Here is a tiny trained network, its code and every weight. The questions are about switching its units off for an input and a class, where a switched-off unit gives its printed mean instead of its output.

import numpy as np


def w(rows, s, z=0):
    codes = np.array(rows[::2]) - 128.0
    scale = np.full(codes.shape[1], s)
    scale[-1] = z or s
    return codes * scale


def f(y):
    return y / 2 * (1 + np.tanh(0.7978845608 * (y + 0.044715 * y**3)))


def log_softmax(a):
    a = a - a.max(-1, keepdims=True)
    return a - np.log(np.exp(a).sum(-1, keepdims=True))


def net(x, mask):
    res = np.array(x, float).reshape(1, 6) / 4 @ E
    y = f(res @ A[0][:, :-1].T + A[0][:, -1])
    res = res + np.where(mask, y, B[0][:, -1]) @ B[0][:, :-1]
    return log_softmax(res[-1] @ U[:, :-1].T + U[:, -1])


A, B = {}, {}
E = w([
[132,164,180,194,133,171],'x0',
[120,177,67,51,209,113],'x1',
[114,59,212,100,173,75],'x2',
[87,166,156,171,148,136],'x3',
[21,156,61,109,53,56],'x4',
[104,119,178,99,48,244],'x5',
],0.011)
A[0] = w([
[95,152,75,71,202,106,84],'neuron 0',
[79,172,107,127,165,81,181],'neuron 1',
[114,132,69,153,140,143,88],'neuron 2',
[82,118,122,102,84,115,174],'neuron 3',
[164,34,123,113,108,183,193],'neuron 4',
[124,191,155,161,70,123,147],'neuron 5',
[126,172,45,34,129,98,146],'neuron 6',
[87,158,58,102,119,115,169],'neuron 7',
[104,215,77,162,88,198,210],'neuron 8',
[92,83,157,153,98,105,255],'neuron 9',
[142,121,139,158,150,136,107],'neuron 10',
[98,112,120,101,62,115,129],'neuron 11',
[147,203,129,146,160,158,79],'neuron 12',
[77,65,187,173,145,138,135],'neuron 13',
[83,115,10,154,142,102,75],'neuron 14',
[85,136,156,61,85,141,162],'neuron 15',
[177,124,98,195,58,13,192],'neuron 16',
[130,72,85,147,163,91,149],'neuron 17',
[148,163,75,112,171,115,175],'neuron 18',
[114,215,191,114,207,79,87],'neuron 19',
[147,176,159,106,213,194,148],'neuron 20',
],0.012,0.0038)
B[0] = w([
[88,148,103,79,111,91,217],'neuron 0',
[125,167,75,128,97,164,209],'neuron 1',
[124,122,153,176,104,91,155],'neuron 2',
[131,119,108,110,76,169,190],'neuron 3',
[110,85,123,63,207,117,207],'neuron 4',
[74,102,79,179,154,86,182],'neuron 5',
[167,166,182,61,97,64,251],'neuron 6',
[178,162,101,164,66,100,222],'neuron 7',
[150,157,23,254,189,182,243],'neuron 8',
[79,59,118,160,72,146,197],'neuron 9',
[170,149,145,170,122,148,150],'neuron 10',
[205,126,131,138,87,200,188],'neuron 11',
[143,152,110,157,106,166,163],'neuron 12',
[134,53,163,199,87,120,198],'neuron 13',
[114,132,171,128,74,90,227],'neuron 14',
[163,86,114,61,106,224,185],'neuron 15',
[112,50,151,169,108,78,238],'neuron 16',
[103,108,122,113,135,109,188],'neuron 17',
[113,152,101,131,168,22,192],'neuron 18',
[123,173,73,137,205,239,194],'neuron 19',
[209,167,146,164,144,115,202],'neuron 20',
],0.0086,0.013)
U = w([
[146,156,185,109,129,152,3],'0',
[147,37,170,173,93,83,144],'1',
[217,74,170,27,203,140,175],'2',
[72,153,30,181,181,187,172],'3',
[96,167,118,45,115,46,98],'4',
[254,225,102,139,84,149,184],'5',
[149,109,141,33,24,187,100],'6',
],0.0094,0.0041)

Each question gives the input, the list of numbers given to net, and the class t.
The units are the neurons (one row each of A and B). Each row of codes is followed by its name. A weight is (code - 128) times the scale printed after its matrix; where a second scale follows, it is the last column's (A, B and U).
mask holds one flag per neuron, in row order. A switched-off neuron (its flag False) gives its mean, the last column of its row in B, instead of its output. The means were averaged over made-up inputs and are rounded, as every weight is.
A unit's drop is (log p(t) with every unit on - log p(t) with that unit switched off) / (log p(t) with every unit on - log p(t) with every unit switched off).
The circuit of an input: a set's keep is (log p(t) with only the set's units on - log p(t) with every unit switched off) / (log p(t) with every unit on - log p(t) with every unit switched off). Starting from the 12 units with the biggest drops (on a tie, the unit counted first), units are removed one at a time, each time the one whose removal leaves the highest keep (on an exact tie, the one counted first), for as long as the keep stays at least 0.8.
units of the circuit, in order: the units of the circuit, biggest drop first
unit that matters most: the unit with the biggest drop
k most important neurons: the k neurons with the biggest drops, biggest first
drop when u is switched off: that unit's drop, to one decimal
input [-8,-8,4,-6,-5,5], class 2: units of the circuit, in order -> [neuron 4]
input [-5,6,-1,2,-4,-2], class 4: 3 most important neurons -> [neuron 8; neuron 0; neuron 18]
input [4,-3,-1,3,-4,8], class 3: units of the circuit, in order -> [neuron 8; neuron 6]
input [-5,7,3,-3,-5,0], class 4: 2 most important neurons -> [neuron 0; neuron 18]
input [-7,-2,0,-2,0,0], class 6: units of the circuit, in order -> [neuron 8; neuron 5]
input [1,-8,-4,7,-3,0], class 3: 2 most important neurons -> [neuron 8; neuron 6]
input [2,-2,2,5,0,-6], class 3: 4 most important neurons -> [neuron 19; neuron 6; neuron 14; neuron 1]
input [-1,1,6,1,0,0], class 2: 2 most important neurons -> [neuron 8; neuron 16]
input [0,7,-1,-1,8,6], class 5: 2 most important neurons -> [neuron 8; neuron 7]
input [7,8,-6,3,2,-7], class 5: 2 most important neurons -> [neuron 6; neuron 7]
input [5,6,1,4,8,-4], class 4: 2 most important neurons -> [neuron 6; neuron 0]
input [5,5,-4,-2,3,-8], class 4: 2 most important neurons -> [neuron 18; neuron 0]
input [-1,-2,7,1,0,6], class 6: 3 most important neurons -> [neuron 15; neuron 16; neuron 8]
input [-8,-6,4,-5,-6,8], class 2: unit that matters most -> neuron 4
input [6,6,-4,6,-3,5], class 3: 3 most important neurons -> [neuron 8; neuron 6; neuron 7]
input [-1,1,-5,0,6,-2], class 5: drop when neuron 7 is switched off -> 0.3
input [-5,-8,-8,6,3,-1], class 3: drop when neuron 6 is switched off -> 0.2
input [7,2,-6,5,-1,7], class 3: drop when neuron 8 is switched off -> 0.2
input [-1,-1,-6,0,1,3], class 3: drop when neuron 8 is switched off -> 0.6
input [-1,-7,-8,-3,4,6], class 3: units of the circuit, in order -> [neuron 8]
